Each row is followed by one of two labels, saying whether the row has a hidden trait. Each part has a new trait and two new labels.
[ 31   4  -5 -15 -11   6  22 -15   1   4   1   7   1 -36 -21  -3 -11  16
   7]  (79)
[ 34   9   6 -12  14   0  -2  -1  -1   8  18  -1  14  25  18 -15   5 -18
  -2]  (79)
[-54   6  11  12  20 -11 -15  15  -7  -7  10 -11  16  47   8 -14   3  -6
  -3]  (71)
[ 45  -9   1 -13   1   0   5 -19   1   1   5  10  -2   1  -5 -16 -10  -9
   3]  (71)
[ 51  -9   2 -11   4  -1  -4  -6  -1  -1  13 -11   5 -14  20 -13 -11  -3
  -7]  (79)
[ 13  -8   7 -16  15  -1  -7   0  -2  10   9   1   4  35  26 -13   8 -27
  -3]  (71)
[ 13 -10   2 -12  14   4  -1  17   2  13  12   5 -11  12  20  -7  20 -15
  -2]  (71)
[ -1   4   7  -4   0  -4   9 -13  -5  -5   2 -11  21  15 -25 -21 -13 -12
   0]  (71)
[-24   3   7  -3   4  -8   9  -1  -8  -5  18  -6  21  15 -15 -21  -7  -7
   4]  (71)
[-19 -13   3  -5  14   3  -2   1  -1   6  14  12  -9  28  -3 -11   8   4
   4]  (71)
[-29  -7   6  -9  24   0   3  10  -2  12  17  16 -10  23  14 -10  14   6
   2]  (71)
[-16  11   0   6   9  -5   1  18  -4  -4   5 -16   6 -19  15   2   1  16
  -4]  (79)
[-21 -13  -1 -10   8   0   3   3  -1   5  21   6 -13   8  -5  -7  10   7
   2]  (71)
[ 32  -6  -5 -20  22   7   2  17   2  18  17  15 -21 -35  47   3  14  20
  -1]  (79)
[-23  34   4   6  -1   3  12   7   0   2 -33 -10   7  15 -15  16   3  15
   5]  (79)
[ 20 -23   5   1   4  -5 -20 -15  -1 -13  25 -14  12  25   6 -26 -14 -20
  -4]  (71)
[ 20  -6   5 -10   9   0  -1   1   0   5   1   3 -15  10  19 -12   7  -5
  -1]  (79)
[ 14 -20   6  -7  15  -3 -22   6   0   8  21  -9  -5  24  26 -12  16 -20
  -6]  (71)
[-18  20   5 -12  25   3  12   6  -1   7 -14  13  -7   0  10   1   5  19
   4]  (79)
[-43  13   8   9   0 -16   0   3  -5 -10  10 -13  21   3 -15 -16 -14  -4
  -1]  (71)
[ 28  23  -1  -7  -3   8  18   0   4   9 -24   2  -6   0  -1   8  -2   8
   5]  (79)
[-10  10  -2  -2  20  -2   2  30  -4  11  14 -12 -11 -32  35   9  18  22
  -4]  (79)
[-10  26   6   6  -2  -2   6   1  -3  -2 -20 -18  12   3  -3  10  -2  11
   1]  (79)
[  8 -16   5  -6   8  -3  -2 -17  -1  -2  19   4   5  23  -5 -24  -5  -7
  -1]  (71)
[ -4 -18   5 -12  14  -1  -8  -3  -3   4  20  10  -5  29   7 -23   6  -4
   3]  (71)
[ 10   3   3  -6  23   0  -4  15  -1   9  16  -2  -5   2  35 -11   9   6
  -4]  (79)
[-47   6   1  11   0  -8 -10  13   0  -6   9 -15   7 -14   0   3  -1  10
  -2]  (71)
[ -1 -25   7  -3  19  -9 -16  -7  -2  -5  34  -6   4  19   9 -27  -3 -24
  -6]  (71)
[-36  15   8  12   3 -13  -7  15  -5  -8   7 -24  18  -6  -4  -2  -8  13
  -3]  (71)
[  8  16   1  -3  18   1  -7  20   2   9  -2  -6  -8 -16  37  12  13  11
  -5]  (79)
[-10 -14   3 -21  15  -5   9   9  -8   5  47   5   5 -14   8 -29   3   2
   0]  (71)
[-10 -10  12   1   5  -2 -27  -5  -1  -2  -7 -18  11  63  -2  -6  12 -26
  -3]  (71)
[ 13  -9   0 -17   5   1  12  -7  -3   6  20   9  -4 -13  -1 -17  -5  10
   4]  (71)
[-30  -5   4   0  13 -10  -3  17  -5  -2  31  -9   4   2  23  -8   2   5
  -5]  (71)
[ 24  23   5   5   2   7  -1 -10   6   4 -31   3   0  30 -11  10   4   1
   3]  (79)
[  3 -13  10   1  10  -3 -23   4  -1  -3   0 -18   4  48  -2  -6   9 -19
  -9]  (79)
[ 18  -7   8 -11   7   1   2 -14  -2   2   1  14   8  42 -13 -18  -1 -23
   3]  (71)
[-27   0   6 -13   6   2   4  -8  -2   6   4  10   9  26  -2 -19   2 -13
   3]  (71)
[-29   4   2  -1  14 -10   0  22  -4   1  26 -13   5 -28  28  -2   2  13
  -5]  (71)
[-19  23  11  15 -15  -9   7 -13  -6 -16 -15 -16  39  27 -39 -20 -25 -10
   3]  (79)
[-19 -11   9   3  22 -11 -17   5  -5  -8  27 -10  19  31  10 -24  -6 -16
  -7]  (71)
[-27  12  -1   1   3  -4   7  12  -4  -3   5  -8   6 -16   0  -3  -8  22
   1]  (79)
[-47 -10   7   8  13  -9 -15  13  -3  -5   5  -4   1  38   8  -8  10  -4
  -3]  (71)
[-29  -4   0  -3  23  -1  -1  22  -3  10  25  -3 -15 -16  35   2  19  15
  -5]  (71)
[ 51  23   3 -10  -6   6  16 -29   4  -3 -18  17  11   8 -20 -11 -17  -1
   7]  (79)
[ 45  -5   1  -5   5   4 -15  -9   4   7 -11  -1   2  27  11  -7   6 -26
  -2]  (71)
[ 40 -20   3  -6   9  -6  -8 -15  -2  -8  31  -7  11   3  11 -30 -19 -14
  -5]  (71)
[-52   1   7   6  30  -8  -7  36  -7   1  18 -17   4  19  34  -5  21   6
  -9]  (71)
[-32 -15   6  -6  23  -3  -6  10  -4   5  27   5  -5  34  17 -24  15  -5
   0]  (71)
[ 37  -7   4 -12  10   0  -4  -9  -1   3  12   1   8  14   5 -16  -2 -19
  -1]  (71)
[-34  20   5   2   7 -10   7  16  -8  -3   9 -10  18 -11   8 -10  -9  12
   0]  (71)
[-14  26   2   0   5   1  11  10  -2   7 -19  -8   1  -7   7  10   6  20
   3]  (79)
[ 11 -27   5   2   8 -10 -18   2  -3 -13  34 -15  13  19  19 -26  -7 -27
  -8]  (71)
[ 33  17   2 -21  -1   5  29  -2  -3  10  -2  11   5 -31  -5 -11 -10  17
   6]  (79)
[ -2  28  -3 -19  25   4  25  17  -1  30  12  16 -20 -60  35  23  21  39
   1]  (79)
[-33   5   7  -2   8 -13  -1  12  -9  -3  36 -13  21   4   1 -23  -1 -13
   0]  (71)
[-33  14   5   0  21  -6   3  31  -7  10  11 -12   6  -1  27  -5   9  15
  -2]  (71)
[-24  22   6   5  -2  -3  -1   2  -6  -6 -15 -18  23  13  -8  -1  -7  12
  -2]  (79)
[-22 -25  -4  -8   8  -5  -2   5  -4   0  34  -3  -2  -7  -4 -13   5  -4
  -1]  (71)
[ -4  -7  -1 -11  26  -2  -3  19  -2  11  28  -2 -19 -28  45   0  15  17
  -8]  (79)
[ 33  13   7  -9  -7   2  18 -26  -1   0 -15  15  15  24 -34 -17 -20  -4
   8]  (79)
[  0 -27  -4 -11  41 -15 -28  46  -8   5  63 -17  -6 -63  63  -9  10  -2
 -23]  (71)
[  7 -13  10   0   8  -4 -21  -2  -4  -6  10 -17  21  51   7 -19   0 -20
  -5]  (71)
[ -8  51   5 -12  15   4  43   9  -5  20 -34  18  11 -21  -1   5  -5  36
   8]  (79)
[  2  30   0  -4  -5   4  23  -4   1   5 -37   3  -2 -16 -16  14 -11  22
   8]  (79)
[-28   1   2  10   9   2 -12  11  -1  -1   0 -15  -5  12  10   5  10   4
  -3]  (79)
[ 52   7  -3 -15   6   9  13  -6   3  10  -6  12  -6  -7   5  -4   4  15
   3]  (79)
[-49  23   5   4   5  -7   9   5  -7  -6   8 -10  17  -2  -7  -6 -11  17
   1]  (71)
[ 26 -12   3  -2  -3  -3 -13 -11  -1  -8  20 -14  10  -1   7 -16  -8  -6
  -6]  (79)

Part 2:
[ 12  -8   1   2  11   9  -4  -6 -23   1  -4  -3  -4   3  19  -4 -11  -2
   9   0   5   1   5   8  10   0   1  13 -11 -19 -15   5   0  -4  -6  13
  10   1  11 -10   2]  J965
[ -7   0  -2  -8   8  -4   8  15  -1  -2   6   4  -4  18   6   0   6  -2
   9  -3 -14   3  -1 -19  -1   7  -8 -21  -7 -17  12   2   0   3   2 -14
 -12   2 -14  -1   0]  J965
[ 25 -12  -1  -7  21  12   0  -8 -15   7  -7   6   4  13   6   0 -32  10
   4  -1   3   0  -2  33  10 -22  -7 -29  -3 -21 -14 -20   2  -2   6  -2
  -3  -8 -43   1  -2]  J965
[ -1   2  -4   7  20   3   4  -7  -8   8  -5  -3 -11 -11 -20  -9  -8   4
   3   9  -4   2   7  -6   0  -4   5  34 -12  -1  -2  -7   3   4  -2   0
  -5  -3 -23  10  -6]  J965
[  0  15  -1   0  10  14   0 -28   4   5 -10  -1  -3 -10  -6  -9 -18  -7
 -18   0  -5   1   5 -21   2 -10  -8   8   2   1  -7 -15  -3   1   9  -2
   6  -2  10  11 -10]  J965
[-13 -10  -2  -2 -14  -4  11   7   5   2   3  -5  -5  -2  -6  -3  -8   3
  -6   0   6 -13  -3   9   6  -2   5   3   5   2  15  -9   0   2  -2   1
  -1  -1   4  -2   3]  J282
[ 11   0   6   2   5  -1  -4  13  13  -1  16   1   4 -10  24 -11  -1   8
  15  -6  -3  -2   2  15   1 -14   5 -17   7  -2   1  -2  -1  -4 -10   1
  -2  -4 -14   0   8]  J282
[ -4   4   1   1   2  15   5  -2  -3   2  -8   8   1   0 -13  -5  -9   1
   5   0  18   0  -2  -6   3  -3  -2   8  -4  -2  -6  -2   0  -5   9   3
  -3   1   0   1  -8]  J965
[-13   5   0  -1  14  -3  -1 -15  -5   6 -17  -2  -3   2  -4  -3 -12   9
 -31  -6   1   0  -3  -2   6   4   3  -2 -12  -3  -7  -9   5   3   2  -4
  -4  -1  -4  -3  -7]  J965
[  1   9  -4   1   3  -5  -3  17   1   0   5  -1  -1  -5  11  -3  10   0
  21  -4  -3   4  -2   1  -4   8  -2  -5   8  -6  12 -14   1   1   3  -2
  -3   4   0   9   3]  J282
[ -4  13   2   4  -1   6  -9  -4  -5  -8   1  -2   8 -14  -5  -3 -17  -4
   7   6  -2  -4  -1  -3   5 -13   5  13  -1   0  -6  15   3  -2  -3  -7
   8   0   0  -7   1]  J282
[ 12   1   0  -2   1   5  -3  -4   2   3  -8  -6  -1  -2  -2  -7   7  -1
  11   3   0   0  -2  18   6   6  11 -51   1   5   1  -9   6  -7  -3   5
   0   1 -17   1  -3]  J282
[-37  -9  -1   3 -25 -16   4  26  11   3   1  17  -9 -21 -46   8  29  -6
 -19  -3  -3  10   3 -63 -12  25  12  24  14  33   8   2   0   4   7 -11
 -15   9  40  19  -3]  J965
[ 14 -10  -2 -11  14  -1  13   6   4   3  -5   1  11  -4  -6  -9  -3  -5
   8  -1   0  -5  -2  20   5   0 -12  -2   7  -7  -9  -2   1   0  -4   5
  -4  -5 -13  -1   1]  J965
[ 11   9  -2   1  10  11  -1  -9   3  -1  -1  -5   6  -1   4  -4 -10   1
 -33  -1   2   1  -1  22  14   0 -10 -10   5 -16  -8  -5   0  -3   4   2
   4   1  -7  -4 -12]  J282
[  3  16  -2   1  18   8   0  -5 -14  -8  -8  -7  -9   3  -3  -8 -12 -12
 -10   2 -11  -1   0  12  13   5   8 -23   6   8   2 -20   3  -1   0  -2
  11  -1  -3 -10  -1]  J282
[ -4  -5   4   0   0   6  -2   8  -5  -2   8   5  -1   6 -18  -4   9  -3
 -16  -4  10   4  -1  30   5  -8   5   7  14  -9  -1   0   2   2   2  -5
  18  -6  21   3  -7]  J282
[  4   2   3 -10   3  -8   2  32  14  -5   8   5   7  12  19  -6   4 -17
  21  -4   0  10   2  24   9   9  -7 -20  -9 -13   4   7  -1   0  -8   6
  -4  -8  -7 -10   1]  J282
[  9   2   3  -1   4  -9  -7   3  -5  -3   2   2   5   9  10   4   1   9
  14   1  -2  -4   3   5   7   1   4  15  -3   4  -9  12  -1  -1  -2   5
 -11   1 -16   9   2]  J282
[  9   6  -1   2  -6   2  -2   7   7   0   5  -9   2  -1  27  -8   8   1
 -17   1   6   9   0  -8   4 -12  23 -15  -8   4 -10   4   2  -5   1   1
   4   2   3   4  -8]  J282
[ 10   2   1  -2  13  -1  -1 -10  -6  -2  -3  -2   0  -5  38  -1 -17  13
  24   5   1   4   4  49   9 -14  -5  20  -8 -21 -11   1   3  -4  -4  11
   9  -6  -8  -5  -2]  J282
[ -2   7   4  -2   7   7 -10  -3 -14  -7   5  -4  -5   5   9  -6   0   4
  20   1 -13  -5   3  10   0  -7   3  20   9  -6   2   9   3  -2  -5   8
  -4  -5  -6   6   3]  J282
[  5  -1  -2   5  15   3   2 -24   3   9  -6   8   0  12   6  -7  -7  -2
  -9  -5 -15  -5   5   9  12   2  -3  10   6 -14 -20 -19   6   0  12  -9
  -6   2  -4   8   0]  J965
[ -1   2   3   0 -10   9   6   2   6   3  -1   3  -3  13  -4   6  -1  -1
   0  -9  10   5  -5  11   2   3  11  -8  -9  -7 -14  -5   5   0   3  -1
  13   1 -26  10  13]  J965
[  6  13  -1  -6 -16  -1  10  18   8   2 -17   0   1  18  -7   4  12 -10
 -24   3  -3  -3  -5 -28   4  -2  -5  -9  11   8   6  -7   8  -1   4  11
   9   5 -12  -3   0]  J282
[-12  -5   0   0   4  -8   2   8  -6  -3   2  -4   0   5  19   0   1  10
  10  -1   0  -9   3  24  -9  -5   0  19  -7 -22  11   1  -4  -2  -8   7
  -9   2  16 -14   3]  J282
[ -8  -8   3  -2   3   2  10 -13  15   2   5   1   7   1   3  -5   4  -4
  26   0  -4  11  -4  36   0  11   1 -13  -3 -11   3   0  -2   2   2   1
  -4  -3  -6  -9  -1]  J282
[  6  -5  -6   2   7   6  18  -7  -5  10  -1   8   2  32 -20   4  10   2
  25   0  -3  -7   1 -21  14 -18  -6  -6  -5 -24 -12  -6   1  -2   6  -7
   6  -4  -2   3  -7]  J965
[  7   5   1   6   5  -3   8   4  -3  -4  -3 -10  -6  -5  -6   8  -8   4
  16   4  -3 -11   9  -1   0   5  -1  13  -4 -16   9  -5  -1  -1  -8   5
  -5  -1  -6 -10   1]  J965
[ -6   1   4  -1 -13   1  -6  17   8  -4   3 -11  -4  -6   4  -3  11  -9
 -13  -8   5   4   0  16  -8   8   4 -13   9  10  -2   1   2   1   5  -8
  -2   4  11 -12  15]  J282
[  5   2   3   0   5  -8  -3 -17  -5  -5   7   5   2  10  33  -8   6   4
   7   0  -1  -9  -1  41   2  -4  -4  -3  -6 -10 -12  13  -1  -1  -8   6
   8  -3 -14  -3   3]  J282
[ 26 -10  -2   4  35  10  -2 -29 -10  -2  -9  -4   0   4  22  -6 -16   8
   0   3   6  -3  -2  34  13  -6   7 -17   5 -22 -14  -3   3   0  -1  11
   7  -1  -2 -20   5]  J965
[  2   3  -2   7   1   3 -12  -3   1   1  -4  -3  -4  10  23  -2   7   2
  13   2  13   4   1  18  -4  -2 -11   0   7   7   0  10  -1  -1   4  -9
  -7   1  -4  -7  -2]  J282
[-12  -9   0  -4 -11  -7   2  17  10  -5  12   4  -2   2   5   9  14  -9
 -13   2 -12  -2  -1 -17 -11   6 -13  -6  17   5  19   2  -2  10  -5  -8
  -3  -2   7  -3   4]  J282
[ -7  10  -4  -4  17   3   2  12   1  -2   4   3   6 -14   0  -1  -7  -3
 -46  -5  -1  -4  -1  29  -2 -12  -6   1   7   2   6  -6   1  -5   4   0
   6  -3  -6 -12   3]  J282
[ 14   6  -1   4   4   9 -20 -14   0   4   4 -19  -3 -12 -12  -3 -21 -19
  -6   0 -20 -10   1  -1   5   4   1   6   5  -8   0  10   0  -3  -5   0
   6   3  -9  -4  -3]  J282
[-21  12   5   6  -4  -1   8   8   4   0 -11  -5  -5   8  19   1   8 -10
  -1  -3  11  -9  -1  -1   4   4   0  13  -4  -5   2  -9  -1   2   2   6
  -2   0  -2  -1   2]  J965
[ -3  -5   4  -1   3   6  -1   4  -2  -4  -2   1   4  -4  -4  -1   6 -13
 -16  -1 -12   7  -3  35   2   8   1 -30   3 -11   8   2  -3  -2  -7  -1
   5   2  -2   0  13]  J282
[ 10   3   0   0  20   3  -2   6  -3   2   7  10  -5   0  13  -5   1  -2
   9   3  -3  -1  -1 -17  11  -4   2  -8  -7  -3  -8  -3  -3  -1   3   4
  11   2  -7  10  10]  J282
[-10  -2   1   0  18   9   3 -14  -5  -2  -4   1   3   7  -8  -4  -9   4
 -30   0   5 -12  -4  -6  20  -4   8 -10  -6  -8  -5 -20   3  -4   4   1
  -6   1  -9   4  -1]  J965
[-26   4  -1  -2  -2  -2   5  21 -12   0  -2  -6   5 -13  -1  -1  -8  -3
  -4   5  -7  -3   5 -37  -4  -7  -5  38 -10   9  12  15  -1   2   4  -4
  -4   3  -4   1 -11]  J965
